Below are the code and all the weights of a small trained network. Each question names an input and a class and asks about switching units off, where a switched-off unit gives its printed mean instead of its output.

import numpy as np


def w(rows, s, z=0):
    codes = np.array(rows[::2]) - 128.0
    scale = np.full(codes.shape[1], s)
    scale[-1] = z or s
    return codes * scale


def norm(h):
    return h / np.sqrt((h * h).mean(-1, keepdims=True) + 1e-5)


def f(y):
    return y / 2 * (1 + np.tanh(0.7978845608 * (y + 0.044715 * y**3)))


def log_softmax(a):
    a = a - a.max(-1, keepdims=True)
    return a - np.log(np.exp(a).sum(-1, keepdims=True))


def net(x, mask):
    res = np.array(x, float).reshape(1, 6) / 4 @ E
    u = 0
    for l in range(2):
        y = f(norm(res) @ A[l][:, :-1].T + A[l][:, -1])
        res = res + np.where(mask[u : u + 8], y, B[l][:, -1]) @ B[l][:, :-1]
        u += 8
    return log_softmax(norm(res)[-1] @ U[:, :-1].T + U[:, -1])


A, B = {}, {}
E = w([
[154,186,226,56,84,91,73,179,59],'x0',
[142,123,137,130,130,135,134,130,136],'x1',
[138,124,133,126,127,135,136,125,131],'x2',
[202,76,45,128,36,163,55,117,134],'x3',
[121,136,125,126,120,129,132,122,126],'x4',
[83,79,132,21,130,88,105,99,255],'x5',
],0.0097)
A[0] = w([
[87,119,94,147,174,138,232,136,162,39],'L0N0',
[137,124,72,119,77,72,138,140,173,148],'L0N1',
[134,115,87,255,157,173,179,108,60,139],'L0N2',
[151,142,182,148,94,173,127,166,15,108],'L0N3',
[115,184,152,185,206,118,213,165,38,65],'L0N4',
[202,184,139,116,53,141,24,131,105,4],'L0N5',
[210,116,56,183,61,181,60,106,79,114],'L0N6',
[86,106,124,54,126,117,169,128,83,106],'L0N7',
],0.008,0.0043)
B[0] = w([
[95,135,123,70,177,254,90,113,134,185],'L0N0',
[112,99,200,187,107,193,123,96,140,168],'L0N1',
[42,117,52,100,104,149,203,239,184,255],'L0N2',
[186,123,162,138,173,85,25,98,44,229],'L0N3',
[105,11,179,123,38,152,158,80,111,246],'L0N4',
[121,96,130,79,155,177,107,214,70,200],'L0N5',
[173,231,70,162,150,58,150,99,159,251],'L0N6',
[171,121,152,140,151,128,195,153,153,144],'L0N7',
],0.0094,0.0069)
A[1] = w([
[165,158,206,139,71,117,113,130,45,83],'L1N0',
[184,81,65,47,41,148,39,109,145,101],'L1N1',
[86,173,200,103,249,132,140,128,186,77],'L1N2',
[60,75,117,126,123,181,131,179,98,4],'L1N3',
[151,166,233,45,63,38,102,165,115,80],'L1N4',
[111,123,73,153,177,165,139,41,224,78],'L1N5',
[95,183,106,221,100,100,209,123,122,180],'L1N6',
[162,165,85,69,103,167,160,166,110,166],'L1N7',
],0.011,0.0034)
B[1] = w([
[96,121,107,135,199,52,145,48,92,205],'L1N0',
[97,83,128,104,78,198,153,200,55,192],'L1N1',
[166,247,135,81,191,144,105,99,138,194],'L1N2',
[136,135,203,58,119,130,146,209,112,168],'L1N3',
[135,142,121,167,87,149,204,150,244,244],'L1N4',
[172,97,140,155,122,70,59,79,37,220],'L1N5',
[123,100,158,125,117,183,110,135,230,176],'L1N6',
[64,189,133,135,138,131,115,138,163,164],'L1N7',
],0.011)
U = w([
[59,80,164,68,89,246,174,227,141,254],'0',
[134,165,17,218,101,158,114,154,243,129],'1',
[95,59,222,172,185,44,190,45,90,51],'2',
[197,217,69,144,156,66,76,160,52,92],'3',
[146,150,177,66,240,163,45,20,117,88],'4',
[172,19,94,148,58,160,42,78,80,88],'5',
[170,223,163,95,129,121,188,124,251,122],'6',
],0.022,0.0031)

Each question gives the input, the list of numbers given to net, and the class t.
The units are the neurons (one row each of A and B). Each row of codes is followed by its name. A weight is (code - 128) times the scale printed after its matrix; where a second scale follows, it is the last column's (A, B and U).
mask holds one flag per neuron, layer by layer. A switched-off neuron (its flag False) gives its mean, the last column of its row in B, instead of its output. The means were averaged over made-up inputs and are rounded, as every weight is.
A unit's drop is (log p(t) with every unit on - log p(t) with that unit switched off) / (log p(t) with every unit on - log p(t) with every unit switched off).
The circuit of an input: a set's keep is (log p(t) with only the set's units on - log p(t) with every unit switched off) / (log p(t) with every unit on - log p(t) with every unit switched off). Starting from the 12 units with the biggest drops (on a tie, the unit counted first), units are removed one at a time, each time the one whose removal leaves the highest keep (on an exact tie, the one counted first), for as long as the keep stays at least 0.8.
units of the circuit, in order: the units of the circuit, biggest drop first
most important unit: the unit with the biggest drop
top k neurons: the k neurons with the biggest drops, biggest first
top k neurons in layer l: the k neurons of layer l with the biggest drops, biggest first
drop of u: that unit's drop, to one decimal
input [-7,-6,-3,3,4,1], class 5: most important unit -> L1N5
input [2,-1,-5,0,3,2], class 6: top 3 neurons -> (L0N4 L0N2 L0N7)
input [8,4,5,-3,5,0], class 2: top 4 neurons -> (L1N0 L0N2 L0N3 L0N6)
input [-5,6,3,0,0,2], class 4: top 2 neurons -> (L0N4 L0N0)
input [-2,1,4,7,-2,0], class 1: top 2 neurons -> (L0N6 L0N4)
input [-7,2,-4,0,-6,2], class 4: top 3 neurons -> (L0N4 L0N0 L1N5)
input [0,-1,-6,7,1,-2], class 1: top 3 neurons -> (L0N6 L1N5 L1N6)
input [-2,3,4,0,6,3], class 4: top 2 neurons -> (L0N4 L1N2)
input [5,-3,4,-6,-1,0], class 2: top 3 neurons -> (L1N0 L0N4 L0N2)
input [6,-8,6,2,-2,0], class 3: top 2 neurons -> (L0N3 L0N2)
input [0,3,0,3,-5,-8], class 1: top 2 neurons -> (L0N2 L0N6)
input [7,-6,1,0,-7,1], class 6: top 3 neurons -> (L1N4 L0N4 L1N5)
input [4,-8,3,-4,-5,0], class 2: top 2 neurons -> (L1N0 L0N4)
input [3,5,-7,1,1,0], class 3: top 4 neurons -> (L0N3 L0N4 L0N2 L0N5)
input [6,1,1,-2,0,1], class 6: most important unit -> L1N4
input [2,8,-4,7,-6,3], class 0: top 2 neurons -> (L1N1 L0N5)
input [3,5,-2,-1,6,-8], class 2: top 2 neurons -> (L0N3 L0N4)
input [3,2,-8,0,-3,-1], class 2: top 2 neurons in layer 1 -> (L1N0 L1N2)
input [-5,1,2,-4,-2,7], class 4: drop of L1N7 -> 0.0
input [-3,-6,0,-4,-5,0], class 0: drop of L0N4 -> 0.4
input [3,0,0,7,-7,2], class 0: units of the circuit, in order -> (L1N1)
input [3,0,-4,7,-6,7], class 0: drop of L1N1 -> 0.1
input [-1,-1,-5,0,0,1], class 4: drop of L0N4 -> 0.5
